Below is a small trained network, with its code and all its weights. Each question gives an input and a target symbol and asks what happens when units are switched off, that is, made to give their printed mean instead of their output.

import numpy as np


def w(rows, s, z=0):
    codes = np.array(rows[::2]) - 128.0
    scale = np.full(codes.shape[1], s)
    scale[-1] = z or s
    return codes * scale


def f(y):
    return y / 2 * (1 + np.tanh(0.7978845608 * (y + 0.044715 * y**3)))


def softmax(a):
    e = np.exp(a - a.max(-1, keepdims=True))
    return e / e.sum(-1, keepdims=True)


def log_softmax(a):
    a = a - a.max(-1, keepdims=True)
    return a - np.log(np.exp(a).sum(-1, keepdims=True))


def net(x, mask):
    ids = ['αβγδεζθλξπψω'.index(c) for c in x.split()]
    T = len(ids)
    res = E[ids] + P[:T]
    u = 0
    for l in range(2):
        q, k, v = (res @ M[l].T for M in (Q, K, V))
        z = softmax(np.where(np.tri(T) > 0, q @ k.T / 4**0.5, -1e9)) @ v
        res = res + np.where(mask[u], z, O[l][:, -1]) @ O[l][:, :-1]
        u += 1
        y = f(res @ A[l][:, :-1].T + A[l][:, -1])
        res = res + np.where(mask[u : u + 4], y, B[l][:, -1]) @ B[l][:, :-1]
        u += 4
    return log_softmax(res[-1] @ U[:, :-1].T + U[:, -1])


Q, K, V, O, A, B = {}, {}, {}, {}, {}, {}
E = w([
[44,76,166,203],'α',
[155,117,165,6],'β',
[145,209,50,228],'γ',
[225,26,121,230],'δ',
[127,161,142,194],'ε',
[97,187,142,180],'ζ',
[86,208,145,170],'θ',
[70,121,165,71],'λ',
[30,113,83,143],'ξ',
[160,164,151,224],'π',
[128,137,62,69],'ψ',
[198,192,209,30],'ω',
],0.018)
P = w([
[211,252,169,101],'0',
[206,229,157,114],'1',
[195,206,150,132],'2',
[196,169,131,134],'3',
[193,146,120,148],'4',
[187,148,116,163],'5',
[185,111,95,167],'6',
[170,125,96,181],'7',
[168,96,83,189],'8',
[158,104,78,201],'9',
[155,89,73,215],'10',
[141,82,66,215],'11',
[133,70,58,218],'12',
[149,102,75,205],'13',
],0.005)
Q[0] = w([
[146,146,108,181],'L0H0',
[99,127,115,143],'L0H0',
[143,148,73,113],'L0H0',
[147,147,138,254],'L0H0',
],0.035)
K[0] = w([
[102,125,65,168],'L0H0',
[56,162,128,145],'L0H0',
[148,150,62,106],'L0H0',
[31,104,57,251],'L0H0',
],0.02)
V[0] = w([
[243,204,30,201],'L0H0',
[218,9,194,163],'L0H0',
[195,151,1,94],'L0H0',
[143,97,234,213],'L0H0',
],0.0072)
O[0] = w([
[123,244,67,85,163],'L0H0',
[168,169,254,131,135],'L0H0',
[177,105,66,98,31],'L0H0',
[98,195,202,140,252],'L0H0',
],0.0085,0.0033)
A[0] = w([
[226,147,153,64,107],'L0N0',
[123,106,140,7,226],'L0N1',
[76,93,146,112,7],'L0N2',
[79,152,134,108,43],'L0N3',
],0.015,0.0021)
B[0] = w([
[73,123,50,187,254],'L0N0',
[4,43,209,41,217],'L0N1',
[219,185,127,130,182],'L0N2',
[155,100,147,175,150],'L0N3',
],0.014,0.0068)
Q[1] = w([
[125,124,145,53],'L1H0',
[119,111,121,165],'L1H0',
[27,120,156,75],'L1H0',
[253,4,144,18],'L1H0',
],0.016)
K[1] = w([
[106,128,127,99],'L1H0',
[136,122,124,140],'L1H0',
[3,116,185,115],'L1H0',
[140,83,42,51],'L1H0',
],0.023)
V[1] = w([
[164,165,66,80],'L1H0',
[55,227,209,142],'L1H0',
[4,153,182,167],'L1H0',
[40,190,215,163],'L1H0',
],0.0033)
O[1] = w([
[112,161,171,142,42],'L1H0',
[234,70,114,211,201],'L1H0',
[237,3,120,134,254],'L1H0',
[245,33,104,183,234],'L1H0',
],0.004,0.0068)
A[1] = w([
[254,20,76,147,253],'L1N0',
[51,137,184,232,91],'L1N1',
[34,41,98,211,110],'L1N2',
[165,206,70,181,29],'L1N3',
],0.0085,0.0052)
B[1] = w([
[72,170,126,102,254],'L1N0',
[167,150,139,64,215],'L1N1',
[218,179,130,154,253],'L1N2',
[73,10,160,142,188],'L1N3',
],0.013,0.016)
U = w([
[139,187,226,99,154],'α',
[206,48,158,71,71],'β',
[106,104,139,108,183],'γ',
[191,90,158,188,3],'δ',
[144,124,165,107,97],'ε',
[149,125,155,103,104],'ζ',
[145,119,161,102,106],'θ',
[101,105,208,41,120],'λ',
[128,250,75,113,182],'ξ',
[131,81,209,149,47],'π',
[142,164,119,1,165],'ψ',
[208,129,113,118,175],'ω',
],0.008,0.0076)

Each question gives the input, a string of symbols that net reads in full, and the target symbol t.
The units are the heads (4 rows each of Q, K, V and O) and the neurons (one row each of A and B). Each row of codes is followed by its name. A weight is (code - 128) times the scale printed after its matrix; where a second scale follows, it is the last column's (O, A, B and U).
mask holds one flag per unit, layer by layer, with each layer's heads first. A switched-off unit (its flag False) gives its mean, the last column of its rows in O or B, instead of its output. The means were averaged over made-up inputs and are rounded, as every weight is.
A unit's drop is (log p(t) with every unit on - log p(t) with that unit switched off) / (log p(t) with every unit on - log p(t) with every unit switched off).
The circuit of an input: a set's keep is (log p(t) with only the set's units on - log p(t) with every unit switched off) / (log p(t) with every unit on - log p(t) with every unit switched off). Starting from all 10 units, units are removed one at a time, each time the one whose removal leaves the highest keep (on an exact tie, the one counted first), for as long as the keep stays at least 0.8.
units of the circuit, in order: the units of the circuit, biggest drop first
most important unit: the unit with the biggest drop
k most important neurons: the k neurons with the biggest drops, biggest first
top k neurons in layer l: the k neurons of layer l with the biggest drops, biggest first
drop of u: that unit's drop, to one decimal
input δ β δ ζ δ γ π, target γ: 4 most important neurons => L1N3, L1N2, L0N1, L1N1
input ε δ θ ξ, target ξ: most important unit => L0H0
input δ π δ α δ γ δ β ε, target γ: units of the circuit, in order => L1N3, L0H0, L1N2, L0N1
input π θ λ ω θ γ δ π ψ ξ β, target β: 3 most important neurons => L0N1, L1N2, L1N0
input ζ δ γ π θ, target γ: units of the circuit, in order => L1N3, L0H0, L1N2, L0N1
input ξ δ ζ δ δ ξ δ ψ δ, target ξ: units of the circuit, in order => L1N3, L1N0
input β ε α λ, target λ: 4 most important neurons => L0N0, L0N1, L1N0, L0N2
input β ξ γ δ δ β π δ δ β λ δ θ, target γ: units of the circuit, in order => L0H0, L1N3, L0N1, L1N2
input γ δ α α ξ π δ δ ξ π, target ξ: 3 most important neurons => L1N0, L0N2, L0N3
input ψ α δ π, target α: 2 most important neurons => L1N3, L0N0
input ω π ε α δ δ δ δ ξ δ δ δ ω, target ω: 4 most important neurons => L0N0, L1N2, L0N1, L1N3
input ε δ α γ λ δ ξ δ ω δ α ω, target ω: 4 most important neurons => L0N0, L1N2, L0N1, L1N0
input δ δ π ζ δ α γ ε, target γ: top 2 neurons in layer 0 => L0N1, L0N2
input ξ ζ β θ ω ω α δ δ ε δ π α δ, target α: top 2 neurons in layer 1 => L1N3, L1N1
input θ ζ ξ δ θ β δ π, target ξ: units of the circuit, in order => L1N3
input δ β ψ δ θ α ξ δ β ε, target ξ: 4 most important neurons => L1N0, L1N3, L0N2, L0N1
input β ψ θ ξ ξ ζ β δ β λ α ξ, target ξ: 2 most important neurons => L1N0, L1N3
input λ β δ δ δ β δ δ β, target β: 4 most important neurons => L0N1, L1N2, L0N0, L1N0
input β ω δ λ π θ λ, target λ: 3 most important neurons => L0N0, L0N1, L1N2
input δ ε π δ δ δ ζ γ λ ε δ, target γ: 3 most important neurons => L1N3, L1N2, L0N1
input ψ α β δ ψ δ α δ θ, target α: top 2 neurons in layer 1 => L1N3, L1N1
input π γ π δ β β π δ ζ, target γ: drop of L1N3 => 1.7
input δ π α λ ε, target α: drop of L0H0 => 1.0
input γ ψ δ α δ δ δ π ζ, target α: drop of L0H0 => 1.0
